B, the same points measured another way; then each row and its match in B
In the rows, zero is written as 100.
B (23 x 37)
[[112  91  85  96  95  76  91  90  93  81 110 109 115 107  80  77 110 111
   89 102 100 108  95  99 100  66  97  95 106 106  88  81 100 126 122 104
  104]
 [119  97  89  95 128  56  91 109 139 106  92  66 134  84 164  97 124 122
   85  87 118  97 109  96  85  73  93  83 135 114 104 136 117 141  32  94
   95]
 [111 101  78 104  95  86 141 101 128  88  75  89 109 126  98 124 108 121
   91  95  83 121  96  96 108  92  84 106  95 110  83  79 100 107 141 100
   94]
 [ 85 107 105  96  90 124 108  81  75 104 109 127  56 107  45 110  77  86
  105 119  98  97 105 110 120 127 101 113  70  89  95  70  94  77 149 111
  101]
 [115  94  71  95  98  89 135 103 119  73 117 108 101 126  83 102 103 126
   80  98  87 119 105 100 115  73  86 102  94 111  78  75 111 124 131  99
  100]
 [123 101  80  83 102 102 107 102 116  71 128 115  75 121 107 104 106 123
   82  97 122 106  92 103 125  76  88 104  85 107  78  94 107 124 118 111
  108]
 [108  93  76  94  93  99 138 100 113  72 116 118  97 118  91 101 103 115
   80  96  92 110 103  99 111  83  94 108  95 110  79  70 106 111 129 100
   98]
 [ 82 109 117  96  91 124 102 110  90 123  91 106  79  99 108 115  88  98
  125 100  96  89 100 104 110 140 107 102  92  91 123 104  93  71 102  94
  104]
 [ 91 116  98  97  91 115  99  92 100 114  90  91  67 116  85 135  96  91
  111 108  91 116 104 104 111 131  80 100  81  93  95 103  98  82 133 103
   94]
 [115  98  79  98  97  89 133 102 126  83  75  92 114 130  94 119 112 118
   96  94  74 125  89  93 113  86  82 101  99 110  77  79 100 108 144 104
   98]
 [ 93  79 106  87  92 115 131 114 108  85 103 138 120  97  98  72  84 106
   95  94  94  85 119  93 100  98 130 108 111 104 111  76 104  95  95  92
   97]
 [ 73 100 126  93  94 134 108 109  73 111 126 127  67  89  60  94  75  75
  111 115 108  76 110 110 109 141 126 109  78  84 129  88  97  59  99  94
   96]
 [ 90 108 111 114 104  90  95 106  98 121  89  84 120  89 112  93  96  94
  118 100  79  94 104  96  81 109 103  96 118  91 107 110 100  88  78  91
   97]
 [ 80  94 125 102  76 119 133 116  80 122  74 110 114 104  62 105  78  78
  119 107  65 100 108  98 101 142 121 113 102  93 131  74  93  52 132  75
   89]
 [119  95  81 108 102  69  92  84 117  88  77  75 138 108 130 100 125 121
   91  95 106 112  86  97  90  75  85  93 112 113  67  94 106 126 108 107
  105]
 [ 86 109 114  93  90 120 103  79  79 101 112 119  62 106  46 112  76  87
   99 117 104 108 107 110 119 111  94 112  76  90 106  82  95  76 137 118
  102]
 [ 87 116 114 111 114 116  73 111  87 122  90  82  97  86 134 113 109  88
  116  99 110  82 101 104  85 124 112  95 105  86 106 134  88  89  57 100
  103]
 [ 83  99 121  98  89 115 138 118  96 121  81  98 104 109  73 117  75  84
  114 101  65 105 106  94 101 139 111 104 108  97 129  93 101  70 113  73
   94]
 [ 97  74 113 103  96 114  85 107  90 104  70 106 130  84 136  95 118  93
  106  94 127  83  96 108  86 105 130 102 100  96 100 122  82 110  75 111
   95]
 [ 70 103 118 106  91 101  96 100  72 120 109 118  97  67  70  74  83  79
  107 108  77  89 109  97  88  99 114  97 121  85 126  96 101  85  75  82
   97]
 [ 77 112 119 108  99  92  82 102  74 120 115 110 115  65  93  61  92  84
  108 103  82  82 107  96  83  98 114  96 126  91 119  91 100  89  71  80
  108]
 [113 123  95 110 100  76  78  81  96 106  84  62 111 109  92 109 106  99
  111 104  84 122  82 103  92  89  66  92 100  95  75  98 107  93 115 103
   97]
 [105  84  84  99  87 114 142 102 104  78 108 126 103 125  73  93  99 124
   89 100  79 107 102  98 119  87  96 107  97 109  87  50 102 104 156 102
   96]]
Rows of B count from 0, top down.

[ 90  94 103  99  86  90 114 102  82 124  84 100 120  82 119  99  88  99
 112 102 118  79  56 104 105 105 105  67  90  89  96 100 102  98  99  93
 114  95 115 121  89  88] => 7
[ 82  95 108  99  87 100 119  90 102  96  79  98  82  72 144  96 102 106
  91 101 108 100  77 103 103 107  97  76 100  87 109  95 103 102 113  90
 104 107 125 108  94  95] => 16
[ 95  98  94 100  90  72  99 106  84 126  96 101  93 102  83  99  86 101
 115 100 104  72   9 103  98 120 101  83  85  72  77  99  92 121  96  75
 124 109 106 112  96 109] => 13
[112 107 104 100 107 118  83  99 107 109 115  98 157 113  87 106  99 102
  98 100 106 103 148  95  99  86 105 103 104 128 106 104 105  81  88 144
  78  79  94  96 101  83] => 5
[109 101 102  99 107  89  75 104  92  92 124  98 102 101  52 106  88  81
 127  98 124  88 132  90  97 113 103  99  98 101  72 100 100  96  96 104
  89  98  96 100 106 111] => 9
[106 101  79 102 113  89  79 116  81 106 100 108 117 120  96  89  99 113
 100 101  95 125  26 103  87 106 104  94  95 103  94 111  94 110  90 110
  67  95  81  89  99 108] => 10
[100 100 100 100 109 101  92  97 118  69 113  94  50  94  65 112 108  81
 116  97 100 102 166  88  97 110  94 108 105 101  86 105 101  92 112  83
  70 111 106  90 107 121] => 14
[ 96 100  88  99  90  80  97 104  76 110  97 100  94  96  93  91  85 103
 117 102 103  97  40 107 102 108 105  86  85  81  76 100  98 122  99  84
 144 112 103 114  96 116] => 17
[ 98 100 114 100  94  92 114  94 108  99 118  93  49  91  83 106 103  86
 111  99 102  61 169  97 110 100  93 120 101  98  97  91  97 111 106  73
 130 120 106 105 106 117] => 21
[ 94 108  95  99 112 125  82  95  87  26  98  99  63  87 125  71 104 104
 125 105  86 175 158 110  93  77 104  99 104 109  80 113 111 109 128  91
  90 110  97  90  97 110] => 1
[118 105  88 101 115  93  84 108 101 117 115 101 131 131  54 108 100  94
  97  98 116  86 102  92  95  97  97 109  96  99  88 102  93  97  83 116
  77  97  91  85 109 108] => 22
[107  97 112  99  93  94 116 104 113 140  96 100 137 112  98 122  95  92
  77  98 113  44  95 100 111  98  97 106 100 112 109  90  97  95  73 117
 125  93  97 111  98  80] => 15
[ 97  98 116  98  88  94 108 102 104 120 105  96 129  84  95 120  87  74
 107  99 134  52 124  95 115  97 106  91  96 100  97  92 103  95  92 109
 132 102 111 127  93  87] => 8
[101  98  79 104 101  89 121  97  84 101  90 106  66 113 123  90 110 122
  74 100  77 109  43 109  99 103  94 121 100  83 113  97  94 119 102  75
 126 106  88  90 101 107] => 19
[119 107  97 101 116 104  75 104  93 107 123 100 135 123  64 105 102  96
 104  99 109 109 140 103  98  89 101 112  99 117  91  99  97  95  89 124
  97  93  88  88 109 106] => 4
[ 82  93  90  99  98 103 101  99 122  62  86 101  78  85 105 100 103  95
  99  97  81  98  44  90  92 123  97  77 111  88 100 109 100  89 118  95
  41  97 132  98  92 102] => 18
[107 101 106 100  93  90 116 107 119 147  97 100 147 112  96 122  95  93
  70  97 117  46  82  98 108 105  97 106 102 109 111  90  94  94  75 111
 125  93  97 112  98  80] => 3
[100  98  79 102 101  90 116  98  82 114  90 107  55 109 131  84 113 120
  83 101  76 128  52 109  99 100  92 120 100  82 111 101  95 122 102  74
 123 109  85  90 101 106] => 20
[120 106  99 101 114  97  81 106 106 112 119 101 136 133  68 108  98  97
 100  98 108 108 116  98  98  95  98 110 101 108  92 100  95  97  86 119
  87  91  95  89 110 108] => 6
[112 102  86 103 113 103  97  99 118  95 108 100  84 117  74 115 113  97
  90  97  71 100 140  96  97  99  88 126 108  97 106 103  92  88 100  98
  82 105  98  74 110 115] => 0
[110 101 107  99 108  95  74 101  98  83 121  97 106 102  56 107  87  76
 126  99 126  99 135  91  98 108 104  97  97  99  71  98 101  95  99  98
  99  98  93 100 104 110] => 2
[ 97  95 112 100  90  93 111 109  94 150  80 106 138 109 133  98  95 116
  85 102 105  76   9 108 101 102 101  93  90 103 114 103 101 100  88 103
 123  87  97 109  90  76] => 11
[ 91  98  89 100  99  93 113  96  87  99  92  99  58  88 114  79 103 105
 104 102 100 110  83 107 101 105  97 100  95  87  91  97  99 126 113  66
 128 124 105 107  96 118] => 12
